Below is a small trained network, with its code and all its weights. Each question gives an input and a class and asks what happens when units are switched off, that is, made to give their printed mean instead of their output.

import numpy as np


def w(rows, s, z=0):
    codes = np.array(rows[::2]) - 128.0
    scale = np.full(codes.shape[1], s)
    scale[-1] = z or s
    return codes * scale


def norm(h):
    return h / np.sqrt((h * h).mean(-1, keepdims=True) + 1e-5)


def f(y):
    return y / 2 * (1 + np.tanh(0.7978845608 * (y + 0.044715 * y**3)))


def log_softmax(a):
    a = a - a.max(-1, keepdims=True)
    return a - np.log(np.exp(a).sum(-1, keepdims=True))


def net(x, mask):
    res = np.array(x, float).reshape(1, 4) / 4 @ E
    u = 0
    for l in range(4):
        y = f(norm(res) @ A[l][:, :-1].T + A[l][:, -1])
        res = res + np.where(mask[u : u + 5], y, B[l][:, -1]) @ B[l][:, :-1]
        u += 5
    return log_softmax(norm(res)[-1] @ U[:, :-1].T + U[:, -1])


A, B = {}, {}
E = w([
[39,90,241,69,66,24],'x0',
[129,127,130,127,128,127],'x1',
[155,89,70,139,148,2],'x2',
[106,167,127,221,169,75],'x3',
],0.0051)
A[0] = w([
[133,121,107,218,118,105,82],'L0N1',
[72,128,252,80,226,147,213],'L0N2',
[82,239,214,119,203,184,187],'L0N3',
[15,49,103,30,191,253,2],'L0N4',
[67,29,130,42,81,152,214],'L0N5',
],0.0047,0.00078)
B[0] = w([
[89,9,77,190,107,106,167],'L0N1',
[155,197,189,150,168,114,223],'L0N2',
[86,146,127,115,141,89,249],'L0N3',
[108,254,90,217,45,123,207],'L0N4',
[238,168,174,149,76,100,252],'L0N5',
],0.0076,0.002)
A[1] = w([
[77,33,190,168,95,72,254],'L1N1',
[94,36,67,151,219,158,198],'L1N2',
[107,114,39,169,77,48,15],'L1N3',
[28,90,241,113,61,147,110],'L1N4',
[253,41,66,69,86,12,89],'L1N5',
],0.0057,0.0017)
B[1] = w([
[163,145,159,106,222,254,212],'L1N1',
[117,152,176,101,215,130,217],'L1N2',
[101,147,175,74,12,134,161],'L1N3',
[160,50,45,117,70,197,181],'L1N4',
[37,184,100,147,146,97,254],'L1N5',
],0.007,0.0041)
A[2] = w([
[179,68,255,120,51,61,252],'L2N1',
[141,205,159,177,147,107,89],'L2N2',
[126,175,28,8,44,139,120],'L2N3',
[218,140,43,189,153,150,123],'L2N4',
[211,205,71,85,22,127,182],'L2N5',
],0.0059,0.0021)
B[2] = w([
[131,92,2,153,165,252,232],'L2N1',
[204,235,152,149,178,178,192],'L2N2',
[132,172,58,185,57,4,191],'L2N3',
[92,29,132,77,76,204,200],'L2N4',
[123,87,3,159,184,79,253],'L2N5',
],0.0076,0.0033)
A[3] = w([
[146,149,136,60,220,173,227],'L3N1',
[85,65,78,86,198,55,1],'L3N2',
[96,172,89,203,98,225,14],'L3N3',
[135,227,54,205,111,159,139],'L3N4',
[108,89,221,254,163,144,108],'L3N5',
],0.0077,0.00074)
B[3] = w([
[224,122,105,26,48,123,213],'L3N1',
[68,132,255,101,79,165,175],'L3N2',
[20,89,154,123,130,97,229],'L3N3',
[143,117,212,75,144,70,254],'L3N4',
[120,121,10,180,70,42,187],'L3N5',
],0.0084,0.0065)
U = w([
[53,180,214,105,101,124,142],'0',
[132,35,93,84,133,207,125],'1',
[156,136,31,167,106,52,127],'2',
[153,137,120,50,148,95,187],'3',
[199,184,140,87,168,142,85],'4',
[212,133,180,247,172,202,2],'5',
[240,107,201,255,152,187,2],'6',
],0.012,0.0088)

Each question gives the input, the list of numbers given to net, and the class t.
The units are the neurons (one row each of A and B). Each row of codes is followed by its name. A weight is (code - 128) times the scale printed after its matrix; where a second scale follows, it is the last column's (A, B and U).
mask holds one flag per neuron, layer by layer. A switched-off neuron (its flag False) gives its mean, the last column of its row in B, instead of its output. The means were averaged over made-up inputs and are rounded, as every weight is.
A unit's drop is (log p(t) with every unit on - log p(t) with that unit switched off) / (log p(t) with every unit on - log p(t) with every unit switched off).
The circuit of an input: a set's keep is (log p(t) with only the set's units on - log p(t) with every unit switched off) / (log p(t) with every unit on - log p(t) with every unit switched off). Starting from the 12 units with the biggest drops (on a tie, the unit counted first), units are removed one at a time, each time the one whose removal leaves the highest keep (on an exact tie, the one counted first), for as long as the keep stays at least 0.8.
units of the circuit, in order: the units of the circuit, biggest drop first
most important unit: the unit with the biggest drop
top k neurons: the k neurons with the biggest drops, biggest first
top k neurons in layer l: the k neurons of layer l with the biggest drops, biggest first
input [-4,-8,-5,7], class 3: units of the circuit, in order : L3N4
input [5,-7,-5,-8], class 2: top 2 neurons : L2N5, L1N4
input [-6,-4,3,4], class 1: top 2 neurons in layer 2 : L2N4, L2N3
input [3,3,3,-5], class 2: units of the circuit, in order : L1N2, L2N3
input [8,-8,6,0], class 1: top 2 neurons : L2N1, L1N1
input [4,-6,-3,-1], class 3: top 3 neurons in layer 2 : L2N4, L2N5, L2N1
input [0,0,7,-6], class 0: top 2 neurons : L1N5, L3N2
input [-5,-8,3,2], class 3: top 2 neurons : L1N2, L0N4
input [-2,6,8,-6], class 0: units of the circuit, in order : L1N5, L3N2
input [8,1,-3,8], class 1: units of the circuit, in order : L1N4, L2N1
input [5,-8,-4,-1], class 3: top 2 neurons in layer 0 : L0N1, L0N2
input [1,-6,4,4], class 3: units of the circuit, in order : L1N1, L0N4
input [7,1,3,5], class 1: top 3 neurons : L2N1, L1N4, L1N2
input [8,8,1,1], class 1: most important unit : L2N1
input [-7,-4,8,-3], class 0: top 3 neurons : L3N2, L1N5, L1N1
input [5,8,8,-5], class 0: top 2 neurons : L1N5, L3N2
input [-1,-6,2,4], class 3: top 3 neurons in layer 0 : L0N4, L0N5, L0N2
input [3,1,-4,-7], class 2: top 3 neurons : L2N5, L1N1, L0N4
input [-4,7,4,1], class 3: top 2 neurons : L1N2, L3N1
input [-7,0,-8,1], class 0: most important unit : L3N3
input [6,3,1,-7], class 2: top 4 neurons : L2N3, L1N4, L1N2, L2N5
input [-3,-1,-5,1], class 0: top 2 neurons : L3N3, L0N4
input [-8,5,-3,5], class 1: top 2 neurons : L2N4, L1N5
input [2,7,8,7], class 0: top 4 neurons : L3N2, L0N5, L0N2, L0N4
input [-3,-4,-3,-6], class 2: top 2 neurons : L2N5, L1N1
input [-3,-1,3,-1], class 4: top 3 neurons in layer 2 : L2N3, L2N5, L2N4
input [5,0,-5,8], class 2: units of the circuit, in order : L3N5
input [0,1,-2,-1], class 4: top 2 neurons in layer 0 : L0N1, L0N2
input [5,5,2,4], class 1: top 3 neurons in layer 2 : L2N3, L2N1, L2N2
